Below is a small trained network, with its code and all its weights. Each question gives an input and a target symbol and asks what happens when units are switched off, that is, made to give their printed mean instead of their output.

import numpy as np


def w(rows, s, z=0):
    codes = np.array(rows[::2]) - 128.0
    scale = np.full(codes.shape[1], s)
    scale[-1] = z or s
    return codes * scale


def norm(h):
    return h / np.sqrt((h * h).mean(-1, keepdims=True) + 1e-5)


def f(y):
    return y / 2 * (1 + np.tanh(0.7978845608 * (y + 0.044715 * y**3)))


def softmax(a):
    e = np.exp(a - a.max(-1, keepdims=True))
    return e / e.sum(-1, keepdims=True)


def log_softmax(a):
    a = a - a.max(-1, keepdims=True)
    return a - np.log(np.exp(a).sum(-1, keepdims=True))


def net(x, mask):
    ids = ['ΔΞΣΩβηθλμπτφψ'.index(c) for c in x.split()]
    T = len(ids)
    res = E[ids] + P[:T]
    u = 0
    for l in range(2):
        r = norm(res)
        for j in range(3):
            rows = slice(3 * j, 3 * j + 3)
            q, k, v = (r @ M[l][rows].T for M in (Q, K, V))
            z = softmax(np.where(np.tri(T) > 0, q @ k.T / 3**0.5, -1e9)) @ v
            o = O[l][rows]
            res = res + np.where(mask[u + j], z, o[:, -1]) @ o[:, :-1]
        u += 3
        y = f(norm(res) @ A[l][:, :-1].T + A[l][:, -1])
        res = res + np.where(mask[u : u + 8], y, B[l][:, -1]) @ B[l][:, :-1]
        u += 8
    return log_softmax(norm(res)[-1] @ U[:, :-1].T + U[:, -1])


Q, K, V, O, A, B = {}, {}, {}, {}, {}, {}
E = w([
[98,92,134,123,151,179],'Δ',
[92,90,135,122,155,172],'Ξ',
[135,143,117,118,90,168],'Σ',
[135,141,117,118,91,170],'Ω',
[62,181,63,244,179,169],'β',
[222,184,99,136,88,246],'η',
[56,100,65,37,223,173],'θ',
[93,117,125,111,145,165],'λ',
[159,115,144,50,122,78],'μ',
[99,101,73,118,75,52],'π',
[181,74,153,133,197,118],'τ',
[82,64,164,146,90,82],'φ',
[99,140,188,108,146,162],'ψ',
],0.011)
P = w([
[137,201,138,157,172,1],'0',
[137,170,131,146,145,39],'1',
[139,154,132,141,137,67],'2',
[134,139,127,131,127,86],'3',
[133,131,122,124,112,97],'4',
[128,123,118,115,98,111],'5',
[127,105,119,111,86,129],'6',
[121,103,113,101,78,136],'7',
[114,88,108,94,58,152],'8',
[111,79,104,87,55,152],'9',
[111,72,98,87,50,144],'10',
],0.0051)
Q[0] = w([
[156,196,158,166,163,144],'0.h1',
[149,75,136,88,126,158],'0.h1',
[137,135,90,182,136,171],'0.h1',
[153,148,186,152,152,91],'0.h2',
[137,73,119,160,146,129],'0.h2',
[145,207,99,127,151,131],'0.h2',
[146,91,90,113,153,157],'0.h3',
[130,197,124,112,132,167],'0.h3',
[119,123,116,1,90,171],'0.h3',
],0.008)
K[0] = w([
[101,240,196,205,211,148],'0.h1',
[107,109,55,60,113,216],'0.h1',
[111,120,38,206,129,81],'0.h1',
[72,102,120,224,85,105],'0.h2',
[47,59,89,140,163,170],'0.h2',
[175,205,116,246,118,89],'0.h2',
[134,197,87,139,111,184],'0.h3',
[123,76,254,116,147,93],'0.h3',
[132,11,175,65,84,178],'0.h3',
],0.0053)
V[0] = w([
[82,118,127,199,107,55],'0.h1',
[158,154,131,82,133,187],'0.h1',
[201,79,199,153,142,117],'0.h1',
[165,144,123,147,130,101],'0.h2',
[129,113,107,142,171,112],'0.h2',
[156,107,3,165,107,175],'0.h2',
[73,129,75,122,201,199],'0.h3',
[46,179,116,163,98,169],'0.h3',
[100,168,15,171,130,140],'0.h3',
],0.004)
O[0] = w([
[110,89,157,188,123,63,145],'0.h1',
[179,57,168,93,73,101,113],'0.h1',
[212,115,176,140,72,113,70],'0.h1',
[206,92,149,137,213,216,94],'0.h2',
[55,155,105,85,131,2,124],'0.h2',
[147,100,147,74,94,182,6],'0.h2',
[120,68,139,127,173,157,142],'0.h3',
[98,213,148,176,158,106,158],'0.h3',
[111,152,52,96,57,164,82],'0.h3',
],0.0028,0.0018)
A[0] = w([
[174,94,49,73,131,72,106],'0.n1',
[153,104,3,130,137,127,122],'0.n2',
[145,187,117,17,165,101,136],'0.n3',
[124,96,85,145,157,215,165],'0.n4',
[108,161,150,46,139,95,144],'0.n5',
[166,160,110,112,150,17,25],'0.n6',
[216,76,92,236,185,69,2],'0.n7',
[79,147,82,100,64,61,15],'0.n8',
],0.0047,0.0022)
B[0] = w([
[121,102,140,69,151,224,190],'0.n1',
[2,98,132,79,193,128,172],'0.n2',
[93,44,149,138,118,128,215],'0.n3',
[82,172,97,154,136,49,249],'0.n4',
[161,98,140,177,84,170,239],'0.n5',
[183,184,123,61,127,103,135],'0.n6',
[167,91,98,180,180,189,87],'0.n7',
[128,119,147,165,127,175,161],'0.n8',
],0.0046,0.0012)
Q[1] = w([
[110,190,99,204,178,131],'1.h1',
[186,157,179,175,103,86],'1.h1',
[92,129,141,164,127,164],'1.h1',
[159,118,146,174,111,162],'1.h2',
[187,224,191,250,186,87],'1.h2',
[138,216,165,176,124,119],'1.h2',
[255,216,139,182,220,101],'1.h3',
[114,61,49,22,73,128],'1.h3',
[22,113,183,101,31,146],'1.h3',
],0.0086)
K[1] = w([
[94,164,79,140,189,126],'1.h1',
[194,164,200,121,178,94],'1.h1',
[81,113,130,155,148,155],'1.h1',
[112,170,116,169,124,145],'1.h2',
[145,231,120,214,117,33],'1.h2',
[115,255,76,104,94,42],'1.h2',
[172,206,76,195,228,99],'1.h3',
[41,51,99,58,102,155],'1.h3',
[46,95,227,82,39,137],'1.h3',
],0.007)
V[1] = w([
[104,137,95,76,134,161],'1.h1',
[120,174,105,115,146,109],'1.h1',
[161,91,72,188,111,233],'1.h1',
[47,172,167,100,67,93],'1.h2',
[156,121,83,62,135,88],'1.h2',
[114,126,98,153,164,120],'1.h2',
[144,186,142,73,198,203],'1.h3',
[81,113,253,118,82,167],'1.h3',
[164,120,11,94,154,116],'1.h3',
],0.0059)
O[1] = w([
[172,136,179,198,61,81,134],'1.h1',
[177,11,153,180,121,184,147],'1.h1',
[155,212,77,148,163,78,4],'1.h1',
[108,196,157,63,125,59,221],'1.h2',
[80,40,192,118,173,176,159],'1.h2',
[53,165,126,133,93,187,127],'1.h2',
[71,195,152,2,236,198,37],'1.h3',
[131,141,223,186,209,104,255],'1.h3',
[118,89,17,66,100,71,36],'1.h3',
],0.0036,0.0031)
A[1] = w([
[71,51,176,105,125,39,95],'1.n1',
[110,62,63,214,98,151,167],'1.n2',
[87,49,139,140,159,197,192],'1.n3',
[126,123,84,210,255,116,6],'1.n4',
[147,135,151,174,139,154,166],'1.n5',
[150,166,100,142,94,212,168],'1.n6',
[250,79,150,144,197,165,132],'1.n7',
[97,63,151,113,117,5,159],'1.n8',
],0.0051,0.0028)
B[1] = w([
[168,150,60,127,110,214,246],'1.n1',
[163,147,77,120,205,46,199],'1.n2',
[181,113,171,135,118,83,232],'1.n3',
[187,162,148,2,113,56,118],'1.n4',
[129,116,202,167,164,113,157],'1.n5',
[138,93,84,142,253,145,144],'1.n6',
[49,110,102,246,107,130,146],'1.n7',
[174,174,126,112,48,160,255],'1.n8',
],0.0048,0.0032)
U = w([
[146,125,133,95,149,63,49],'Δ',
[138,131,138,88,140,55,67],'Ξ',
[151,196,117,86,96,127,116],'Σ',
[144,201,111,92,95,143,125],'Ω',
[46,193,54,192,168,84,212],'β',
[205,162,67,166,140,247,187],'η',
[20,39,94,69,168,154,156],'θ',
[2,138,113,113,72,174,36],'λ',
[224,42,174,30,70,199,26],'μ',
[133,118,25,109,56,77,140],'π',
[188,13,91,173,211,117,163],'τ',
[219,156,137,253,64,72,16],'φ',
[102,164,240,167,160,166,254],'ψ',
],0.0096,0.0024)

Each question gives the input, a string of symbols that net reads in full, and the target symbol t.
The units are the heads (3 rows each of Q, K, V and O) and the neurons (one row each of A and B). Each row of codes is followed by its name. A weight is (code - 128) times the scale printed after its matrix; where a second scale follows, it is the last column's (O, A, B and U).
mask holds one flag per unit, layer by layer, with each layer's heads first. A switched-off unit (its flag False) gives its mean, the last column of its rows in O or B, instead of its output. The means were averaged over made-up inputs and are rounded, as every weight is.
A unit's drop is (log p(t) with every unit on - log p(t) with that unit switched off) / (log p(t) with every unit on - log p(t) with every unit switched off).
The circuit of an input: a set's keep is (log p(t) with only the set's units on - log p(t) with every unit switched off) / (log p(t) with every unit on - log p(t) with every unit switched off). Starting from the 12 units with the biggest drops (on a tie, the unit counted first), units are removed one at a time, each time the one whose removal leaves the highest keep (on an exact tie, the one counted first), for as long as the keep stays at least 0.8.
units of the circuit, in order: the units of the circuit, biggest drop first
most important unit: the unit with the biggest drop
k most important neurons: the k neurons with the biggest drops, biggest first
k most important neurons of layer l: the k neurons of layer l with the biggest drops, biggest first
which heads matter: for each layer, one digit per head in row order, 1 if its drop is at least 0.15 and else 0, layers parted by /
input μ μ τ Δ, target τ: most important unit	1.h2
input τ ψ λ λ π ψ Ω, target ψ: which heads matter	000 / 001
input β Ξ τ λ λ Σ, target λ: 4 most important neurons	(1.n1 1.n8 0.n2 0.n5)
input φ Ω λ, target φ: units of the circuit, in order	(1.h3 0.n1)
input μ β Σ, target μ: 3 most important neurons of layer 1	(1.n7 1.n1 1.n2)
input τ Σ θ Σ, target θ: units of the circuit, in order	(1.h3 1.n8 1.n6 1.n1)
input τ λ μ π Ξ λ τ Ξ Ω, target τ: units of the circuit, in order	(1.n6 1.n8 1.n2 1.n1)
input μ η Σ Ξ λ Ξ Ξ Ξ λ λ Ξ, target λ: units of the circuit, in order	(1.h2 1.h1 0.n4)
input Ξ ψ Ω Σ φ Σ ψ Σ, target ψ: units of the circuit, in order	(1.h3 1.n8)
input μ μ μ μ μ ψ Ξ Ξ, target ψ: units of the circuit, in order	(1.h3 1.h1)
input λ φ π ψ ψ β Σ ψ μ φ Ω, target φ: which heads matter	001 / 001
input ψ π φ ψ Ξ μ φ μ Σ, target φ: 2 most important neurons	(0.n4 0.n6)
input τ λ φ Σ λ Σ, target λ: 3 most important neurons of layer 0	(0.n2 0.n5 0.n7)
input μ π φ Ω φ θ λ φ φ, target φ: units of the circuit, in order	(1.h3 1.n8)
input φ ψ τ μ Σ τ η β ψ ψ λ, target ψ: units of the circuit, in order	(1.h3)
input θ θ θ λ Ω, target λ: which heads matter	010 / 101
input λ η π Δ, target π: which heads matter	000 / 001
input π μ μ η Δ, target μ: 4 most important neurons	(0.n4 0.n3 1.n3 0.n5)
input Ω η Σ, target η: 3 most important neurons	(1.n6 1.n2 0.n6)
input η Ω μ λ, target μ: 2 most important neurons	(0.n4 0.n1)
input μ φ θ ψ β μ τ Σ τ μ Σ, target τ: which heads matter	000 / 010
input θ μ ψ λ Ξ Ξ λ Ξ, target λ: 2 most important neurons	(0.n4 0.n6)
input ψ Σ ψ μ Ξ μ Ω, target μ: which heads matter	000 / 011
input ψ η φ θ λ, target φ: which heads matter	000 / 101
input η ψ μ Ξ Ξ ψ ψ Σ π Ω Σ, target π: 3 most important neurons	(0.n1 0.n2 0.n4)
input τ λ φ Ω μ ψ λ Σ π β Σ, target π: 2 most important neurons	(0.n1 0.n4)
input ψ φ π τ η φ Σ θ π Ω λ, target π: which heads matter	000 / 101
input λ λ ψ π λ μ Δ, target μ: 2 most important neurons	(1.n3 1.n1)
input θ Δ λ Δ, target λ: 2 most important neurons	(0.n4 0.n7)
